Below are the code and all the weights of a small trained network. Each question names an input and a class and asks about switching units off, where a switched-off unit gives its printed mean instead of its output.

import numpy as np


def w(rows, s, z=0):
    codes = np.array(rows[::2]) - 128.0
    scale = np.full(codes.shape[1], s)
    scale[-1] = z or s
    return codes * scale


def f(y):
    return np.maximum(y, 0)


def log_softmax(a):
    a = a - a.max(-1, keepdims=True)
    return a - np.log(np.exp(a).sum(-1, keepdims=True))


def net(x, mask):
    res = np.array(x, float).reshape(1, 7) / 4 @ E
    y = f(res @ A[0][:, :-1].T + A[0][:, -1])
    res = res + np.where(mask, y, B[0][:, -1]) @ B[0][:, :-1]
    return log_softmax(res[-1] @ U[:, :-1].T + U[:, -1])


A, B = {}, {}
E = w([
[136,69,219],'x0',
[126,127,128],'x1',
[192,55,65],'x2',
[127,127,128],'x3',
[128,129,130],'x4',
[128,127,130],'x5',
[6,40,99],'x6',
],0.013)
A[0] = w([
[7,60,82,216],'n1',
[80,54,157,6],'n2',
[84,69,152,30],'n3',
[186,71,89,241],'n4',
[115,137,190,236],'n5',
[62,152,162,254],'n6',
],0.015,0.0045)
B[0] = w([
[37,86,2,254],'n1',
[193,199,17,185],'n2',
[188,217,18,176],'n3',
[235,42,102,216],'n4',
[54,167,200,180],'n5',
[63,197,127,187],'n6',
],0.0089,0.018)
U = w([
[156,241,149,188],'0',
[131,166,247,240],'1',
[36,99,136,126],'2',
[98,198,115,22],'3',
[207,130,124,178],'4',
[197,61,210,177],'5',
[87,29,115,98],'6',
[166,126,83,1],'7',
],0.012,0.0059)

Each question gives the input, the list of numbers given to net, and the class t.
The units are the neurons (one row each of A and B). Each row of codes is followed by its name. A weight is (code - 128) times the scale printed after its matrix; where a second scale follows, it is the last column's (A, B and U).
mask holds one flag per neuron, in row order. A switched-off neuron (its flag False) gives its mean, the last column of its row in B, instead of its output. The means were averaged over made-up inputs and are rounded, as every weight is.
A unit's drop is (log p(t) with every unit on - log p(t) with that unit switched off) / (log p(t) with every unit on - log p(t) with every unit switched off).
The circuit of an input: a set's keep is (log p(t) with only the set's units on - log p(t) with every unit switched off) / (log p(t) with every unit on - log p(t) with every unit switched off). Starting from all 6 units, units are removed one at a time, each time the one whose removal leaves the highest keep (on an exact tie, the one counted first), for as long as the keep stays at least 0.8.
circuit, biggest first: the units of the circuit, biggest drop first
unit that matters most: the unit with the biggest drop
k most important neurons: the k neurons with the biggest drops, biggest first
drop of u: that unit's drop, to one decimal
input [-2,1,1,0,-2,-3,1], class 6: circuit, biggest first	[n2; n3]
input [-4,-8,1,4,4,4,-8], class 4: unit that matters most	n6
input [-5,-4,7,-1,-4,1,2], class 6: circuit, biggest first	[n2; n3]
input [4,5,1,5,4,6,8], class 7: 2 most important neurons	[n2; n3]
input [-6,6,3,-7,-1,2,-2], class 4: circuit, biggest first	[n1; n6]
input [-6,8,7,-2,-5,3,-6], class 4: circuit, biggest first	[n1; n4]
input [-5,-6,1,-1,7,-8,-1], class 4: 3 most important neurons	[n1; n6; n5]
input [5,-5,-1,0,2,1,0], class 1: circuit, biggest first	[n1; n5]
input [2,1,-4,-1,1,8,3], class 3: 3 most important neurons	[n3; n2; n6]
input [3,6,-7,6,2,-7,3], class 3: 2 most important neurons	[n3; n2]
input [-3,0,-6,4,3,-6,2], class 2: circuit, biggest first	[n2; n3]
input [-8,-3,5,4,6,1,-7], class 4: circuit, biggest first	[n1; n4]
input [1,-1,-2,-6,7,-6,6], class 3: circuit, biggest first	[n3; n4]
input [7,-4,5,2,2,-8,4], class 7: unit that matters most	n2
input [-8,-7,4,-5,-4,0,-7], class 4: 2 most important neurons	[n1; n4]
input [7,0,7,-1,-1,7,0], class 5: 3 most important neurons	[n1; n4; n6]
input [-6,0,3,-1,6,3,1], class 6: 3 most important neurons	[n2; n3; n6]
input [-3,-5,3,-8,-2,1,-4], class 4: 2 most important neurons	[n1; n5]
input [-8,-3,-6,-4,7,-3,3], class 2: drop of n2	0.3
input [-4,7,2,-4,8,1,0], class 4: drop of n1	1.3
input [7,0,4,6,1,-8,3], class 7: circuit, biggest first	[n2]
